(in the rows, 128 means zero)
Each row is followed by its class; each block has classes of its own.
[117 148  96 150 156 135 109 176  91 180  80 147 101 163 143 131 144 114
 102 176 158 138  90 149 123  98 149 144  98 138  75 126 130 159 114 164] => nos
[102  73  74 119 166 107 135 115 162 118  99 208  96 148 123 120 121 157
 105 170 148 111 144 163 129  83 144 121 126 115 148 117 149 147 170 179] => kidu
[141 126  36  87 144 216  52 156 115 179 124 134 100 119 100 115 134  58
 134 123 158 122  95  75 179  75  97 123 122 113  87  93  64 113 139 151] => puni
[ 99 119 100 158 108 164 124 156 125 152 101 179 160 137 128 127 130 121
 104 170 119  94  99 126 106 101 112 147 117 164 111  97 134 124 115 149] => nos
[109 151 115 156  46 177 104 137 163 160  96 132 139 126 123 142 124 130
  86 190 105 122  75 154 120 127 171 119  88 141 127 154 123 107 119  96] => fakab
[ 62 150  99 123 186  65 151 143  98 184  86 199 118 101 121 121 154 146
  97 178 191 149  49 151 135 101 117  86 157 158 188  87  93 156 196 147] => zudak
[117  94  64 134 200  71 151 117 193  86 117 130  77 145  96 108  94 169
 111 141 153 154 178 123 108 120 124  67 147  85 190 104 106 141 181 136] => kidu
[105 118 131 125 168 104 144 144 153 115  87 170  93 149 115 130 138 132
  87 192 175 144 143 161 126 104 107  98 109 137 100  92 101 162 170 146] => mumo
[ 92 156  53 120 131 108  95 157 121 193  89 125 113 106 118 137 137 149
 108 170 164 120  72 162 104  91 130 153 128 147 133 145 139 117 100 120] => puni
[106 139  43 114  87 156  80 168 149 166  92 146 113 143 108 135 101 139
 110 181 149 100  67 131 147 100 117 132 113 118  79 151 126 118 114 117] => puni
[144 134 139 102  49 118 137 138 124  88 125 200 101 102 133 100 123 117
 132 159 141 125 133 145 140  54 122 122 148 148 135  99 150 184 165 129] => mumo
[109 127  86 135 136 144 131 171 139 168  85 171 143 126 125 120 136 119
 105 198 121  95  71 161  80  87 118 112 106 166 113 124 134 126 134 155] => nos
[105 145  45 108  80 113  83 175 165 179  98 117 119 125  85 137 104 131
 126 202 116  78 123 101 133 107 124 110 118 114 137 162 104 112  98 127] => puni
[108 125 100 115 132 125 141 146 151  94 110 181 118 117 127 126 124 130
 134 160 154 113 102 138 115 106  86  85 175 126 149  86 111 162 150 157] => fakab
[128 143  56 111 106 158 125 167 126 151 126 149 151  99 117 153 133  99
 103 156 117 110 126  82 132 134 156  85  74 118 113 142 134 101 111 107] => nos
[107  62  76 112 141 115 147 130 169  96 124 200 108 142 123 121 121 130
 134 185 152 100 101 144 155 111 113  91 155 117 149  80 126 166 172 177] => kidu
[111 162 156  56  63 151  87 166 130 160  83 149 117 140 168 141  84 149
 101 150 105 140  58 112 152 158 219 157  87 102 177 167 121  50 105  60] => puni
[ 78 164  88 134 110 151 105 174 130 196 104 172 151 136 112 133 133  91
 140 188 105  93  77 143 101 122 121 107 136 139 104 128 115 153 133 134] => fakab
[119 111 126 112 123 136 115 161 130 139  89 121 135 116 135 149 140 106
 138 132 127 126 185 118 112 101 168 138  81 131 112 111 152 106  83 153] => nos
[126  86 131 103  69 147 138 154 175 109 150 201 131 136 113 122 141 134
 175 218 117 103  76 121 180 105  64  90 175 129 105 102 116 175 141 155] => Pog
[115 103 102 104 131 124 137 170 171 105 110 184 142 125 122 120 115 129
 111 171 123 111 133 119 139  96 110  99 140 146 138 101 129 159 164 151] => vikat
[136  87  93 105 126 113 150 139 135  78 121 177  95 125 120 124 114 129
 103 155 196 124 117 143 129 122  95  81 142 144 119  83 120 146 179 160] => mumo
[115 162  52 128 159 161 113 147 103 188 103 167 113 149  83 121 124 139
  91 166 132  89  88 103  75 114 124 137 123 114 111 172 109  95 108 142] => Pog
[ 94 170  95 122 130 131 113 177 123 172  70 193 120 151  93 125 122 128
 119 202 116 136 119 138  80 110  85 122 140 143 121 113 152 121  97 137] => zudak
[119 152 106 136 107 117 132 163 139 133 119 186 112 133 129 125 137 165
 142 205 173 113  56 173 166  69 120  79 115 116 116 126 116 197 161 160] => puni
[ 86 185 105 115  69 140  87 157 104 185  79 157 138 102 104 156 107 137
 106 189 144 114  88 136 122  96  88 127  97 121  82 138 110 107 111 122] => puni
[ 88 151  86 119 112 139  98 149 115 170  61 141  96 110 119 132 117 114
 112 153 161 121 121 124 119 109 124 138 129 128 134  86 116 127 115 146] => fakab
[ 87 132  80 126  98 115 102 172 135 201  76 185 129 153  91 148 139 133
 123 226 145 121 114 139 163 121 136 105 103 130 100 139 143 132 110 146] => zudak
[ 90 149 152 110 143 122 139 154 161  73  88 152 121 131 145 141 135 147
 143 139 156 193 145 145 154  79  84  76 142 120 135  67  60 184 135 124] => fakab
[ 93 129  65 132 132 151 112 176 122 186  93 192 150 164 129 138 137 126
 105 179 138 112  69 146 140 128 129 121 118 152 104 123 137 117 111 133] => zudak
[103 156  91 117 113 125 111 160 143 175  77 166 116 127 104 133 133 115
 101 195 115 127 136 119 144  98 134 123 108 133 118 140 146 131 114 119] => zudak
[ 90 146  60 139 151 142 117 159 118 172 104 164 137 176  84 127  85 119
 130 157 150 118  74 126 106 157 122 111 124  91  61 147 142 148 125 141] => kidu
[ 97 134  57 122 102 133 107 144 128 183 113 141 110 115 113 140 141 114
  81 189  86  69 117 101  94  83 102 117 119 138 104 167  84 114 128 152] => Pog
[116 104  60 112 109 146  95 153 154 125 136 232 125 157  65 124 147 137
 149 202 129 150 156 120 149  97  76 132 167 128  96 106 166 161 141 135] => vikat
[118 121 134 132 102 149 151 168 152 111 113 201 129 131 120 120 132 157
 129 206 145 128  78 151 127  82 100 100 145 157 142  88 124 159 138 165] => Pog
[136 102  35 117  75 146 155 122 107 117 179 170 158 114 133 122 129 118
 124 106 130  26 118  86 176 126 117  92 115 145 133 134  93 155 143 138] => mumo
[ 91 102  86  99  88 101 120 164 147  96 116 192 123 143 106 143 120 142
 129 189 133 130 130 132 130  95  71  90 155 137  85 119 124 175 162 164] => vikat
[117 106  78 127 160 161 141 161 142 126 112 199 100 142 147 135 167 150
 112 194 154 102  96 144 124  80  79  96 128 123 112  66 103 138 120 172] => Pog
[107 117  41 126 121 147 107 113 145 171  85 163 101 133 102 126 143 137
  76 211 143  92  47 136 153 112  62 108 130 125 104 123  75 101 150 109] => zudak
[134 115 117 118 147 148 139 158 140 119 122 184 129 125 137 127 139 144
 117 170 142 118 107 134 122  83  90  80 138 129 134  93  83 126 144 162] => Pog
[ 73 126  81 110 108 146  87 182 139 197  95 184 141 150  90 126 114 102
 108 199  94 118 103 121 107 113  92 121 128 157  82 123 117 134 161 147] => vikat
[101 134  92 124 131 143 105 160 149 184 101 142 165 123 107 124 126 113
  93 176 100 109 101 119 114 112 103 132 127 151 109 131 112 123 124 123] => vikat
[159 133 122 150 103 160 162 147 113 108 124 169 142  78 100 111 110 136
 132 154 207  99  55 147 107  86 118  95 142 139 108 102 173 151 147 187] => Pog
[100 124 122 142 111 141 127 177 158 131 124 189 152 149 122 117 108 139
 154 179 153  93  61 139 137 110 106 120 159 132 119  84 149 162 139 155] => puni
[102 112 105 117 133 166 151 143 147  93 117 210 113 135 120 123 143 152
 128 176 148 109  93 114 131  83  72 103 147 123 132  62  91 145 142 152] => Pog
[111 105  85 134 119 118 111 179 159 146  89 166 129 140 106 143 136 122
 100 212 143 130 128 134 113  94 155 107 112 144 113 133 146 129 122 164] => nos
[ 39 169 125  94 109 127 105 163 125 192  68 192 163 116 106 161 116 107
 100 177 115 128 102 124 109 122 129 121 121 144 109 154 108 126 131 132] => fakab
[117  92  66 135 174 137 140 166 155 103 120 199 102 157 123 122 157 113
 124 190 149 117 112 140 125  86 118  98 135 141 108  85 130 172 170 166] => nos
[151 120  78 107  91  95 158 156 145  65 128 182  81 149 146 119 126 156
 102 219 136 115  36 138 117 103 118  66 163 124 142 170 118 176 153 157] => nos
[114 120  62 140 124 139 116 160 129 171 103 148 140 139 127 123 139 124
 108 171 125  93  89 115 119  99 130 132 121 144 117 135 123 131  97 149] => nos
[ 92 145  77 120 106 100 110 142 138 176  80 166 124 132 112 142 139 153
  95 207 120 118 108 133 127 115  86 118 137 126 131 137 116 105  99 105] => zudak
[ 70 134 103 118 125 144 102 155 155 189  89 165 170 111 121 149 140 105
 122 164 108 104 126 136 104  98  99 112 129 138 102 119 112 121 107 145] => fakab
[ 88 102 101 119 146 157 107 139 144 186  93 160 152 116 120 132 129 100
 139 121 126  78 153 140 121 105 148 135 106 145 114 118 138 118 141 172] => fakab
[103 103  80 132 130 114 149 138 131  99 113 213 110 149 131 121 120 154
 136 183 161 100  91 152 127 106 107 102 158 106 158  67 129 165 144 168] => kidu
[107  85 118  97  54 147 125 156 131 126 143 218 156 102 141 146 123 149
 133 152 152 123  91 100 149 106 105  89 154 122 119  89 138 106 135 157] => Pog
[128 156  97 154 166 178 116 153 123 166  87 133  92 150  92 132 145 108
 104 189 145 157 118 131 118 130 130 108  58 116  81 105 110 123 137 127] => nos
[ 88  90  95 110 168 149 154 142 150 110 129 188 141 128 144 127 170 156
 131 129 170 132  80 113 153  66 109 120 159 136 130  86 102 161 115 157] => Pog
[ 87  10  49 138 133 142 136 104 135  77 191 219 159 165 149 143 163 148
 129  79 170 110 113  89 179 108 122 136 174 139  93 108 141 154 166 174] => nos
[ 79 129  53 130 127 117 114 154 127 168 110 160 153 132 111 159 123 114
 104 171 135 112 120 123 130 135 152 118 113 112 115 132 133 125 108 124] => kidu
[ 95 138  68 109 145 140 115 178 129 173  76 204 145 152 121 127 123 131
 122 166 127 105 116 127 111  94  83 123 138 135  97 117 152 124  82 156] => zudak
[125 138  44 165 142 135 108 129 124 168 113 132 129 152  90 116 114 137
 128 156 123 108 165 140 147 114 124 131 103 125 149 123  98 141 119 127] => kidu
[ 94 189  90 128  86 183  88 160 119 164 104 186 129 134  95 131 113  81
 111 176  94 123 105 106  94 114  98 124 142 124  91 129 117 136 132 113] => fakab
[140  73 112  76 162 141 138 137 127 122 142 207 156 126 191 159 159 131
  55 122 157 135 140 126 177 105 134  52  79 134 128 122  59 100 153 167] => mumo
[ 69 117 110 101 187 130 114 151 156 213  73 203 167 154 114 142 161 136
  90 181 122 129 107 124 131 109 162 136 108 133 130 161 138  91  90 148] => zudak
[ 94 204  26 138  74 121 121 195 133 164  96 178 164 130  51 133  91 147
 140 219 132 157  91 156 103 118 134  95 120 141 137 161 170 162  83  82] => kidu
[120 118 103 110 103 117 122 160 158 113 128 166 119 132  94 111 139 137
 148 194 131 149 106 117 127 106  99  89 170 131 162  91 110 160 144 142] => vikat

Next block, with new classes.
[100 117 130 105 113 127 157 132 130 143  99 157 132 100 122 136 136 128
  99 138 134 136 160 110 148 130  95 126 128 145 108 137 148 124 153 114] => vomiv
[157 132 124 110 138 143 127 124 112 125 108 118 126 127 129 132 155 130
 146 100 132 106 108 129 137 106 131 119 153 140 120 130 142 147 131 136] => nuta
[123 124 137 127 133 131 116 128 118 119 116 143 146 162 135 127 137 140
 169 136 134 105 135 145 103 112 144 106 104 138 101 138 109 124 148 136] => mese
[113 135 152 102  85 113 123 146 177 115 165 103  40  70 113 119 146 152
 120  92  65 162  63  97  99 116 154  95 152 166 149 146  92 124 130  66] => guve
[146 154 136 113 135 137 153 130  90 129 121 120 111 126 153 138 134 127
 112 128 135 146 147 145 147 123 170 114 153 138 135 140 164 144 130 133] => rigum
[ 94 152 138 117  95 126 167 137 135 122 131 132 128 139 158 142 140 142
 106 120 134 115 141 110 134 127 100 111 118 131 122 127 126 186 117 123] => Pato
[140 139 123  91 137 119 146 131 124 148  69 113  85 153 113 125 148 120
 153 113 133 118  86 121 116 122 148 105 144 166 114 122 140 155 163  84] => Mufu
[ 89 115 134 106 100 114 158 129 117 144  83 157 144 117 110 150 133 109
  99 150 145 143 172 116 140 113 116 126 124 127 133 155 113 140 165  96] => rigum
[ 97 129 123 121 153 123 156 138 131 119  91 141 164 102 117 160 127 123
 127 152 110 161 126  94 163 103 114 142 146 111 149 125 154  99 176 154] => rigum
[ 88 119 107 145 152 107 158 126  94 132  96 150 111 103 140 121 137 119
 106 149 152 171 117 130 126 123 143 143 140 120 126 140 162 108 131 115] => guve
[149 102  89 119 125 149 123 112 107 113 145 108 153 141 133 150 123 175
 144  93 123 102  85 127 138 102  79  92 136 145 102 122 150  90 177 156] => Seda
[130 152 142 133 133 123 145 141 117 111 100 131 133 161 121 133 134 137
 160 137 137 121 123 146 121 106 142 119 116 123 112 129 111 143 152 142] => Pato
[139 149 126 105 123 156 106 159 140 159 128 132 119  79 133 141 152 150
 137 145  52 195 148 120 160 140 157 134 130 146  96 157 194 120 160 166] => vomiv
[ 98 141 133 116  99 111 158 114 131 144 135 124  91  83 168 112 136 116
  83 124 128 122 169 151 117 147  68 100 131 103 108 142 138 147 115 105] => guve
[110 146 129 114  97 131 146  97 166 129 148 117 120 110 152 133 150 141
  96  96 116  92 131 124 128 143  74  97 121 124 130 132 142 144 111 144] => Seda
[ 86 128 128 116 116 120 160 138 120 132  90 159 147 108 119 151 139 118
 106 141 142 152 154 109 144 101  95 128 126 127 121 143 125 134 167 126] => Pato
[ 97 103 138 112 116 110 140 124 131 140  88 156 118  76 107 142 147 112
 102 127 149 148 144 101 136 118  77 118 128 133 126 143 124 105 151 112] => mese
[108 186 152 119 123 126 146 141 181 151 100 121 101  76 108 164 148 112
  86 153  64 196  87 117 121 146 118 109 156 125 130 140 162  88 177 146] => vomiv
[150 130 117 105 155 149 125 122 105 147 107 108 117 135 153 121 129 135
 137 121 117 112  97 135 143 121 103 124 146 145 117 112 168 150 130 137] => fusil
[145 161 113 111  96 174 145 122 148 123 185 104  89 123 178 110 139 151
 129 110 141 116 164 163 127 120 125  83 125 134 108 148 136 140 109 142] => kanif
[117 125 119  91 132 125 160 110 130 134 110 136 172 116 138 129  95 116
  88 144 124 108 181 126 148 109 107  90 137 104 112 130 140 125 165 142] => rigum
[112 152 125 104  99 141 152 137 141 134 149 101  89 113 162 135 125 140
 114 114 113 121 154 154 137 146  84 110 136 112 131 151 153 139 121 135] => rigum
[140 128 110 137 144 124 134 146  83 119  86 162 101  95  98 139 193 124
 154 109 159 159 103  67 155  88 181 123 125 147 124 142 138 137 118  93] => nuta
[ 99 115 129 123 152 106 138 132 108 137  80 163 129 115 103 140 136 101
 141 162 143 177 139 106 120 103 159 112 118 139 113 143 129  92 166 104] => mese
[103 183 111 108 105 117 171 136 148 132 135 117  76 100 156 129 156 113
 120 118 113 138 134 126 138 121  72  97 113  85 129 141 100 128 112 121] => midok
[148 130 119 109 146 152 126 135 116 139 116 112 118 145 130 137 155 143
 140 114 107 114 112 143 157 135 106 133 149 145 106 112 177 151 131 135] => vomiv
[108 146 140 103 116 142 134 120 136 114 172 123  88 116 177 109 167 147
 117 107 124  85 131 133 120 128  99 106 110 129 121 135  98 146  72 116] => mese
[162 120 111 108 152 148 129 111 122 132 118 111 126 139 141 120 136 142
 137 122 140 100 106 149 138 128 105 114 151 150 109 114 166 126 145 128] => Mufu
[128 151 139 111 115 132 149 125 116 155 153 128 102 117 171 120 124 122
 126 156 125 122 191 149 152 123  79  97 102 123 116 136 144 186  99 100] => fusil
[129 125  94 123 138 145 129 148 163 109 126 127 158 108 121 129 157 155
 149 111 124 140  80  97 143  99 167 138 140 139 132 144 145 107 139 171] => nuta
[103 142 100 131 117 131 161 155 127 123 113 155 150  92 148 140 174 123
 113 112 146 152 116  93 135  92 165 121 138 134 120 161 118 125 141 140] => nuta
[106 133 128 105 106 109 168 110 137 128  95 137 129 103 123 135 132 111
 103 122 141 141 129 117 148 114  69 112 144 122 133 132 126 128 161 120] => midok
[101 130 106  88 105 135 145 132 114 131 141 124  77 108 161 132 140 157
 130 109 121 113 148 108 133 113  89  94 114 124 129 136 141 139  91  93] => guve
[ 97  98  93 119 146 122 139 145 118 115 131 156 134  77 146 143 131 121
 100 154 140 172 130 128 150 117 136 148 146 146 103 149 160  71 141 130] => Mufu
[107 152 103 104  74 118 172 141 148 122 167 108  79  95 183 132 155 119
 129 105 132 141 164 142 150 128  81  91 125 105 122 151 110 142  93 104] => midok
[117 110 105 112 142 111 143 164 133  99 146 128  85  85 140 141 164 132
 138 149 130 142 106 120 149 109 125 143 128 149 111 126 125  89 102 111] => Mufu
[134 153 141 130 121 128 136 145 123 108 108 140 135 147 123 140 148 126
 178 122 132 104 126 139 111  89 155 107 116 127 111 149  89 138 142 126] => nuta
[144 115 112 114 136 132 147 126  92 125 107 136 203 168 139 133  75 124
 118 130 151 105 135 112 108 110 155 119 140 122 104 112  84 105 171 136] => nuta
[164 113 107 136 136 134 106 142 121 160 136 116  97 141 119 118 149 171
 138 123 121 138  97 109 112 125 164 111 128 202 132 133 173 155 157 128] => Mufu
[153 132 123 109 145 144 124 120 113 147 103 108 121 142 141 128 136 128
 138 122 121 111  97 138 138 120 103 114 145 147 118 112 163 159 136 130] => fusil
[118 110 135 108 104 120 155  96 156 128  74 138 156 118  95 128 119 108
 102 145 164 128 140 122 132 117 104 117 136 129 109 119 117 129 184 124] => kanif
[105 116 128 101 106 127 151 132 134 148  88 148 135 115 108 147 141 129
  98 128 129 124 138 114 145 123  84 118 133 144 112 134 138 135 165 111] => vomiv
[130 142 131 137 120 128 141 129 115 105 119 134 148 167 140 144 145 134
 170 120 129 100 123 143 116 111 147 110 107 133  96 128 104 129 141 132] => Seda
[ 97 151 131 108 112 124 164 131 157 119 145 125 145  96 164 138 127 125
 108 138 116 106 152 123 132 113  68 123 125  94 130 135 103 124 121 156] => nuta
[159 137 101 133 147 173 110 132  93 138 144 121 139 144 155 118 103 143
 120 112 138 137 108 140 123 143 137 128 139 134 112 125 145 101 134 135] => fusil
[124 141 131 139 131 128 139 141 110 113 108 138 135 172 123 130 132 145
 160 135 142 115 123 142 120 107 147 126 107 124 114 133 103 149 138 132] => Pato
[160 145 171 119 120 141 112 135 184 105 145 101 138 128 104 124 147 156
 163 121  73 114  64 104 106 110 150 135 146 166 141 115  97 138 155 142] => nuta
[104 115 107 122 107 132 121 133 133 100 129 133 183 148 124 163 150 143
 123  96 125 113 101 101 121 139 135 153 117 138 120 115 102 108 152 155] => Seda
[129 146 138 134 121 136 136 140 108 118 108 134 129 166 127 134 139 134
 168 139 133 114 144 155 116 115 156 117 112 125 117 148 107 135 149 118] => rigum
[108 114 134 110 118 116 154 120 154 128  78 138 109  89  98 151 121 106
 108 141 140 140 131 101 137 102  79 115 143 133 127 119 136 108 158 133] => kanif
[113 136 147 105 109 122 163 110 142 140  87 136 154 103 114 145 122 121
  83 147 136 129 160 112 137 126  78 107 138 125 133 132 150 127 192 140] => rigum
[104 153 139 110 100 140 144 139 146 128 170 126  99 111 150 148 151 146
 115 119 107 108 173 144 148 137  63 112 115 124 133 136 137 153 104 123] => vomiv
[155 121 135 110 170 127 111 113 201 137 114 104 161  85  65  90 110 148
 129 136  52 116  44  64 128  98  95 153 143 107 154  96  72  79 183 165] => nuta
[110 114 137 111 166 110 127 133 140 111  85 138 100  83 128 133 169 107
 131 132 114 134  92 102 122 114 137 131 145 147 109 118 148  85 117 150] => mese
[121 121 127 125 152 134 131 150 131 107 121 138 169 134 140 156 129 132
 140 140 120 123 166 131 156 112 122 155 131 125 127 112 163 141 116 190] => Pato
[161 136 121 105 136 150 132 125 124 133 108 115 140 122 136 133 146 130
 136 100 127 102 117 125 139 107 117 110 155 135 111 128 153 145 136 151] => nuta
[145 172 102 103 129 126 189  93 127 168 120  64  83 126 148  97  99 137
  62 102 147 173  71 131 143 161 121  94 177  96 153 119 155 143 143 112] => Pato
[ 96 168 136 107  94 134 152 152 144 120 170 128  87  94 155 150 181 130
 111 133 109 133 164 155 144 133  90 111 114 126 112 150 126 141 111 115] => vomiv
[135 119 125 137 111 139 125 128 133 110 104 139 141 160 126 129 131 140
 167 138 144 109 130 140 111 103 160 113 111 140  97 131 103 133 147 140] => kanif
[ 81 157 139 107 113 125 170 127 134 125 124 135 115 106 155 137 136 118
  89 140 122  94 163 132 130 123  53 111 118  99 122 139 116 133 132 130] => rigum
[149 134 121 107 139 150 132 122 121 147 106 113 135 154 128 130 154 137
 133 114 118 111 119 151 149 138 120 124 150 143 110 117 170 161 146 133] => vomiv
[134  83 118 143  88 133 117 140  74 143 133 155 153 151 144 113 148 147
 135 139 156 168 179 135 127 136 246 151 118 177 121 172 110 165 142  89] => rigum
[170 152 135 143 144 150 123 149 118 148 124 134 151 150 107 119 109 136
 195 134 118 156 155 145 125  90 181 117 123 131 127 160 125 135 180 140] => nuta
[140 118 134 130 168 126 124 124 135 116 127 127 144  97 125 129 125 120
 138 137 119 173 121 114 148 132 147 135 153 125 129 113 159  86 140 148] => mese
[109 130  91 133 167 127 160 136 132 123 127 137 158 128 154 135 138 117
 106 167 143 130 108 133 143 119 109 137 135 116 104 114 138 103 132 131] => Mufu
[132 159 129 106  95 125 135  77 122 173  93 101 146 122 129 113 117 143
  91 112  84 163  92  89 116 152 157  81 150 103 155 137  96 144 228 100] => rigum
[ 81 167 118 105  91 130 159 134 140 129 140 117  93  84 186 147 175 141
 104 109 105 130 129 115 123 125  78  98 129 102 139 141 124 135 112 124] => guve
[100 170 121 113  91 125 160 128 127 131 183 112  78 100 176 139 179 117
 108 108 117 118 163 163 131 129  86  97 108 114 110 155 107 150 101 114] => Seda
[140 128 126  92  96 148 129 128  88 180  80 144 170 147 151 120 103 150
 123 147 105 143 122 101 128 113 145 109 114 159  86 141 115 171 197 109] => fusil
[132  73 104 130 165 144 120 124 147 117 121 157 199 129 133 120  95 149
 135 166 143 140 145 108 150 137 151 167 137 161 110 112 191  88 140 155] => Mufu
[154 128 121 112 141 138 133 124 116 133  99 107 112 138 128 129 145 141
 125 104 127 114  99 126 144 121 109 117 154 141 114 111 167 159 129 145] => Pato
[125 180 126 100 121 124 171 123 142 119 167  89 104 115 171 142 152 116
 130 121 100 117 143 150 137 123  97  97 124 102 118 120 113 121 120 140] => Seda
[127 144 134 136 124 131 129 143 103 120 105 145 136 161 143 132 138 134
 176 142 135 110 119 147 115  99 144 114  99 135 108 138  91 144 142 115] => fusil
[125 149 128 111 105 147 133 120 151 113 155 114 122 127 161 132 123 142
 120 134 119 108 155 147 128 127 113 113 115 112 116 124 122 140 112 164] => kanif
[157 128 117 111 149 143 129 106 119 130 109 105 127 139 127 135 155 131
 136  98 117  99  93 132 142 127 104 119 147 147  99 105 178 137 138 151] => Seda
[136 142 139 136 120 133 132 133 114 119 108 132 143 168 120 134 133 135
 160 142 133 112 145 151 117 120 159 117 112 120 122 141 103 136 152 121] => rigum
